[-6.08 -0.73  0.69  7.00  2.04  0.55 -7.35] ==> 0.55

[[-1.63 -2.83  5.90 -5.09  2.57]
 [ 0.65  0.53 -2.41  1.81 -0.29]
 [ 6.60 -3.17 -1.77  4.68 -4.66]] ==> 4.68

[ 4.37 -6.75 -2.72 -3.00] ==> -2.72

[-2.59 -5.54 -5.68  7.74  0.71] ==> 7.74

[ 1.88 -0.36 -0.64  6.19] ==> -0.64

[-7.40 -2.55  3.61 -0.18 -2.17 -2.75] ==> -2.17

[ 2.04  0.76 -6.43 -1.59  3.11 -0.19] ==> 3.11
---
[[ 2.18 -3.43  1.65 -0.65  1.10 -4.63  4.78 -6.27  5.70 -0.85 -0.01  3.08
  -3.11]
 [ 3.87 -1.65 -3.74  2.37 -2.23  2.10 -0.57  1.21 -4.75  5.21 -6.32  6.00
  -1.00]
 [-3.57  1.95 -2.75  1.88 -1.20  0.60 -4.66  5.07 -6.39  5.43 -1.27 -1.04
   2.60]
 [-2.84  3.59 -1.54 -3.70  1.45 -3.06  2.29 -1.31  0.63 -4.86  4.55 -7.46
   5.55]
 [ 0.51 -3.04  3.30 -1.14 -3.31  1.78 -2.72  1.51 -0.19  0.71 -5.77  5.84
  -7.05]
 [-4.99  0.80 -0.31 -3.13  3.27 -1.72 -3.83  1.61 -2.42  1.66 -1.72  1.49
  -5.14]
 [ 1.39 -0.06 -2.68  3.72 -1.45 -3.42  2.51 -2.47  2.09 -1.01  0.65 -5.75
   4.96]] yields 4.96

[[-4.58 -0.69  4.68  1.90 -0.03  0.13 -2.09 -2.66  1.07 -1.65  2.24 -3.17
   1.19 -2.20 -3.92 -0.04]
 [-5.99 -1.33  3.22  1.13  2.85  0.12 -2.40 -2.74  1.73 -3.67  5.80 -4.82
   3.33 -1.35 -4.08  0.70]
 [-2.54 -0.34  5.09 -0.06 -0.68 -1.52 -0.42 -3.55  1.56  0.53 -1.43 -3.88
   0.69 -1.53 -0.60 -1.62]
 [-2.20 -0.10  4.96 -1.37  0.23 -1.40 -0.31 -3.91  2.32 -0.35 -0.69 -4.15
   0.79 -0.87 -0.47 -1.24]
 [-2.96 -0.28  4.71 -0.13  0.09 -1.03 -0.74 -3.51  1.17 -0.82 -0.05 -3.31
   0.67 -2.02 -1.88 -0.68]
 [-3.16  0.02  5.72  0.11 -1.14 -0.37 -1.87 -2.93  3.10 -0.41  0.85 -4.39
   0.49 -0.15 -1.63 -0.88]
 [-3.65 -0.84  4.47  0.50  0.17 -1.34 -0.91 -3.09  2.09 -0.08  0.72 -4.99
   1.60 -1.00 -0.92 -1.47]
 [-4.77 -1.28  3.48  1.63  1.39 -1.07 -1.01 -3.04  0.39 -1.01  1.69 -4.05
   2.35 -2.82 -2.57 -0.76]
 [-3.75 -0.21  4.77  0.28  0.43 -0.30 -1.68 -3.18  1.92 -1.81  1.81 -3.57
   1.17 -1.48 -2.78 -0.02]] yields -0.02

[[ 4.17  0.82 -4.91  1.10  0.07 -1.79 -0.27  1.66 -0.44]
 [-3.31  5.08  3.82 -4.83  6.53  5.25 -0.12  0.05  1.66]
 [-4.20 -0.85  0.82  5.77 -1.64  3.12 -2.69 -1.73  0.32]
 [ 1.17 -2.24  1.82 -1.61 -4.44 -3.08  4.93 -0.46 -0.94]
 [-8.12 -0.94  3.47 -0.95  3.44  3.89 -2.92 -2.59  2.21]
 [-2.50  2.00  2.29 -6.04  5.22  2.96 -1.25 -0.17  1.63]
 [ 5.54 -1.36 -6.22  3.60 -2.58 -4.09  0.00  1.93 -1.11]
 [ 5.27 -0.85 -3.12 -0.23 -2.71 -3.09  2.18  1.45 -0.76]
 [ 4.91  4.25 -0.45 -1.74  1.40  0.79  3.44  2.77 -1.31]
 [-5.31 -3.74  4.35  3.85 -1.57  2.24 -3.41 -4.38  1.67]] yields 1.67

[[ 4.05  1.13 -1.99  0.71 -2.95  2.28  1.87  2.49  3.88]
 [ 3.33  7.54 -0.42  0.92  0.34  4.52 -2.33  2.65  4.03]
 [ 2.79  4.06 -3.00 -1.82  3.22  0.43  0.54 -2.21  2.31]
 [ 1.29 -0.84 -2.02  0.82 -2.40  0.99  1.42  1.21  1.66]
 [-0.14  7.51  1.46  1.13  3.11  2.52 -4.57  1.65  0.46]
 [-2.27 -5.86  1.53 -0.05 -2.04 -2.48  1.51 -0.22 -2.64]
 [ 4.29  4.70 -0.73 -2.22  2.52  1.29  0.44 -0.84  3.10]
 [-0.48  1.45  1.43  0.16  0.95  0.02 -1.34  0.57 -0.89]
 [-5.34  3.80  1.36  4.33  2.19  1.72 -6.14  1.90 -2.71]
 [ 0.44  1.45 -2.77 -0.84  2.43 -0.73  0.43 -2.27  0.48]] yields 0.48

[[-0.86  2.09 -2.28  0.14  2.19  2.98 -0.26  1.40  0.48  0.24 -0.87  3.48]
 [-0.54  2.14 -0.48 -3.89  2.37 -0.38 -3.10  0.90  1.81 -3.74 -1.92 -0.33]
 [ 1.33 -2.81  1.03  2.82 -3.27 -3.98  2.61 -4.11 -1.43  4.30  0.92 -5.89]
 [-1.66  3.58  4.70 -3.72  3.80 -0.38 -3.20  3.66  4.14 -2.84 -3.06  3.11]
 [ 0.01 -4.34  3.01  3.38 -4.37  1.78  3.13 -2.05 -3.95  2.98  2.17 -0.30]
 [-0.98 -1.12  0.36 -0.85 -1.16  1.71 -0.52 -1.39 -1.33  0.90 -2.19 -0.31]
 [-0.57  4.35  3.32 -1.04  4.19 -1.59 -0.87  2.83  4.29 -0.15 -2.31  1.49]
 [-0.27  1.38 -3.40 -1.62  1.72  1.78 -1.56  0.99  0.25 -1.19 -1.06  2.01]
 [ 0.80  4.97 -3.64 -3.14  4.99 -3.16 -3.05  2.62  4.44 -5.73  0.98 -0.24]] yields -0.24

[[ 1.92 -2.60 -2.66  3.93  0.78  5.49  0.16 -1.72 -2.55 -6.81]
 [ 5.82  3.48  0.78  0.21  1.84 -1.90  2.82  2.82  2.07 -1.78]
 [-0.34  1.64 -1.94 -1.56 -1.80 -0.44  0.92  0.13  1.06 -2.03]
 [-0.63 -1.78  2.39 -2.77  4.90 -1.60 -3.88  2.64 -2.43  7.98]
 [ 0.70  1.77 -3.79 -1.47 -2.81 -0.58 -2.14  1.44  0.46  0.80]
 [ 3.43  0.54  1.84 -1.01  3.55 -1.00  1.22  3.37 -0.55  0.64]
 [-3.01 -1.49 -1.66  3.13 -2.86  3.79  0.88 -4.76 -0.20 -5.15]
 [ 1.07 -0.26  1.63 -1.41  4.95 -0.47 -1.61  1.50 -1.05  3.11]
 [ 2.81 -0.28  0.45  3.05  2.24  2.05  1.05 -1.13 -0.37 -3.26]
 [ 1.81  1.44  2.71 -5.20  3.29 -5.11  0.48  5.85  0.66  4.68]] yields 4.68
---
[[ 4.61  2.75  3.97  5.52  7.83 -1.64  1.79]
 [ 3.34  0.06  2.26 -2.30 -2.09 -2.70 -0.68]] ans = -2.70

[ 0.76 -3.11 -7.40  4.66  4.47  1.02] ans = 4.47

[[-3.51  1.93  2.74  1.27 -2.55]
 [ 2.48 -3.02 -0.48  4.57 -1.19]
 [-7.66 -0.72  2.44  2.16  0.96]] ans = 2.16

[-6.31  1.83  1.32  2.17] ans = 1.32

[-5.49  6.17  4.12  0.67  7.64] ans = 0.67

[[-7.19  1.82  0.98  0.90 -0.97]
 [ 1.85 -4.76 -0.46  4.71 -2.57]
 [-1.39 -0.52 -0.01  2.38 -2.67]] ans = 2.38

[[-1.29  0.65 -0.91 -1.36 -6.90]
 [ 1.13  0.55 -1.86 -1.45 -6.82]
 [ 4.07 -2.57 -1.20 -2.02 -4.97]] ans = -2.02

[[-3.53  2.40  2.57 -0.53 -3.47]
 [-2.54  2.97  4.51 -6.48  3.11]] ans = -6.48
